Below are the code and all the weights of a small trained network. Each question names an input and a class and asks about switching units off, where a switched-off unit gives its printed mean instead of its output.

import numpy as np


def w(rows, s, z=0):
    codes = np.array(rows[::2]) - 128.0
    scale = np.full(codes.shape[1], s)
    scale[-1] = z or s
    return codes * scale


def norm(h):
    return h / np.sqrt((h * h).mean(-1, keepdims=True) + 1e-5)


def f(y):
    return np.maximum(y, 0)


def log_softmax(a):
    a = a - a.max(-1, keepdims=True)
    return a - np.log(np.exp(a).sum(-1, keepdims=True))


def net(x, mask):
    res = np.array(x, float).reshape(1, 5) / 4 @ E
    u = 0
    for l in range(2):
        y = f(norm(res) @ A[l][:, :-1].T + A[l][:, -1])
        res = res + np.where(mask[u : u + 8], y, B[l][:, -1]) @ B[l][:, :-1]
        u += 8
    return log_softmax(norm(res)[-1] @ U[:, :-1].T + U[:, -1])


A, B = {}, {}
E = w([
[94,127,65,201,208,205,116,149,168,63,155],'x0',
[110,122,145,136,72,132,104,137,65,2,87],'x1',
[156,114,244,123,112,220,122,164,117,136,205],'x2',
[102,62,143,101,133,64,52,139,151,133,190],'x3',
[160,129,118,153,111,178,45,16,137,118,123],'x4',
],0.0064)
A[0] = w([
[198,93,165,45,38,106,147,117,126,176,82,5],'L0N1',
[213,125,152,210,77,183,30,15,152,129,79,33],'L0N2',
[152,243,131,66,160,199,235,58,195,157,116,119],'L0N3',
[108,2,184,83,146,92,44,147,168,64,156,115],'L0N4',
[248,107,28,127,122,93,127,120,164,135,50,58],'L0N5',
[113,56,237,127,50,225,106,150,112,75,126,120],'L0N6',
[186,215,155,202,68,181,197,125,77,71,45,99],'L0N7',
[71,125,117,179,226,183,102,180,169,111,142,127],'L0N8',
],0.0056,0.0032)
B[0] = w([
[38,148,136,215,101,193,38,109,43,178,32,193],'L0N1',
[127,252,36,39,99,168,235,132,120,156,203,236],'L0N2',
[146,2,133,137,126,101,103,159,163,171,170,231],'L0N3',
[216,83,24,164,99,139,173,104,103,137,102,222],'L0N4',
[52,121,153,101,204,92,132,100,168,71,94,187],'L0N5',
[114,171,180,144,174,53,137,108,184,120,108,242],'L0N6',
[166,12,66,162,111,87,122,113,93,119,145,254],'L0N7',
[95,135,173,99,93,156,68,127,88,192,103,224],'L0N8',
],0.0074,0.0053)
A[1] = w([
[190,151,235,182,123,159,153,125,112,127,194,30],'L1N1',
[201,63,99,99,101,82,92,143,149,122,158,220],'L1N2',
[120,146,138,187,153,60,167,124,158,118,89,199],'L1N3',
[142,147,77,213,162,200,114,203,170,96,134,160],'L1N4',
[79,122,138,91,105,128,211,244,95,110,129,73],'L1N5',
[171,141,136,148,81,129,139,137,77,2,110,5],'L1N6',
[65,181,90,121,133,91,120,106,129,35,53,119],'L1N7',
[63,130,129,145,152,189,99,121,81,128,123,64],'L1N8',
],0.009,0.0025)
B[1] = w([
[163,95,68,58,213,25,100,170,210,3,77,188],'L1N1',
[143,91,120,208,134,206,200,79,122,99,112,253],'L1N2',
[183,107,166,91,115,187,66,103,191,72,149,215],'L1N3',
[120,151,175,138,72,42,125,40,45,140,59,212],'L1N4',
[96,252,61,112,131,178,183,49,82,95,169,215],'L1N5',
[58,100,150,172,200,145,149,134,142,255,194,223],'L1N6',
[178,132,201,100,162,122,115,212,177,119,176,238],'L1N7',
[151,137,221,110,41,119,131,201,112,142,68,167],'L1N8',
],0.0091,0.0058)
U = w([
[158,111,143,57,206,72,117,148,194,58,104,147],'0',
[156,49,77,202,150,119,183,75,66,130,107,90],'1',
[97,255,77,70,137,157,173,96,100,127,187,212],'2',
[96,158,206,109,99,87,67,128,61,172,44,181],'3',
[103,84,173,149,189,137,137,138,153,194,192,228],'4',
[136,86,128,118,91,174,116,184,133,117,142,79],'5',
[92,135,92,119,117,155,103,194,113,123,97,2],'6',
],0.012,0.0041)

Each question gives the input, the list of numbers given to net, and the class t.
The units are the neurons (one row each of A and B). Each row of codes is followed by its name. A weight is (code - 128) times the scale printed after its matrix; where a second scale follows, it is the last column's (A, B and U).
mask holds one flag per neuron, layer by layer. A switched-off neuron (its flag False) gives its mean, the last column of its row in B, instead of its output. The means were averaged over made-up inputs and are rounded, as every weight is.
A unit's drop is (log p(t) with every unit on - log p(t) with that unit switched off) / (log p(t) with every unit on - log p(t) with every unit switched off).
The circuit of an input: a set's keep is (log p(t) with only the set's units on - log p(t) with every unit switched off) / (log p(t) with every unit on - log p(t) with every unit switched off). Starting from the 12 units with the biggest drops (on a tie, the unit counted first), units are removed one at a time, each time the one whose removal leaves the highest keep (on an exact tie, the one counted first), for as long as the keep stays at least 0.8.
circuit, biggest first: the units of the circuit, biggest drop first
unit that matters most: the unit with the biggest drop
k most important neurons of layer l: the k neurons of layer l with the biggest drops, biggest first
drop of u: that unit's drop, to one decimal
input [-4,-8,-8,-2,3], class 0: circuit, biggest first -> L0N5, L1N3
input [-5,6,0,7,4], class 1: unit that matters most -> L0N4
input [1,8,3,1,6], class 4: 2 most important neurons of layer 1 -> L1N6, L1N5
input [-5,-6,-5,-3,5], class 4: circuit, biggest first -> L0N3, L0N4
input [3,6,-4,0,-2], class 4: circuit, biggest first -> L1N6, L1N7
input [-3,-6,-4,-5,1], class 4: 3 most important neurons of layer 0 -> L0N3, L0N5, L0N4
input [6,-4,-8,-3,5], class 0: circuit, biggest first -> L0N5, L1N7
input [0,-5,-4,4,5], class 2: circuit, biggest first -> L0N2, L0N3
input [-4,6,5,1,-3], class 4: 2 most important neurons of layer 0 -> L0N4, L0N1
input [8,-6,-2,-7,-5], class 3: 2 most important neurons of layer 1 -> L1N4, L1N2
input [8,2,1,7,-3], class 3: 2 most important neurons of layer 0 -> L0N8, L0N7
input [-1,8,1,8,0], class 1: 4 most important neurons of layer 0 -> L0N4, L0N5, L0N1, L0N2
input [5,4,7,-6,-2], class 0: 2 most important neurons of layer 0 -> L0N6, L0N4
input [0,-3,-7,1,-5], class 0: unit that matters most -> L0N2
input [3,-7,5,-4,8], class 2: 2 most important neurons of layer 0 -> L0N2, L0N7
input [5,-6,7,-8,-3], class 1: 3 most important neurons of layer 0 -> L0N3, L0N7, L0N6
input [1,-2,2,-6,-5], class 1: 3 most important neurons of layer 0 -> L0N3, L0N2, L0N7
input [-4,-3,6,-7,-5], class 1: 2 most important neurons of layer 0 -> L0N3, L0N7
input [2,7,-8,-5,-6], class 0: 2 most important neurons of layer 0 -> L0N2, L0N5
input [7,4,2,8,-3], class 1: circuit, biggest first -> L0N4
input [5,-6,6,-8,1], class 1: 2 most important neurons of layer 0 -> L0N3, L0N7
input [-7,-6,-5,3,5], class 3: 3 most important neurons of layer 0 -> L0N1, L0N7, L0N6
input [-8,-5,2,-1,8], class 2: 2 most important neurons of layer 0 -> L0N2, L0N8
input [4,-2,-5,-1,8], class 2: drop of L0N2 -> 2.1
input [-5,-2,0,-2,8], class 2: drop of L1N3 -> 0.0
input [-4,6,6,6,7], class 2: drop of L0N6 -> 0.1
input [5,-2,0,6,-7], class 2: circuit, biggest first -> L1N5
input [-4,8,-3,4,-3], class 4: drop of L1N7 -> 0.2
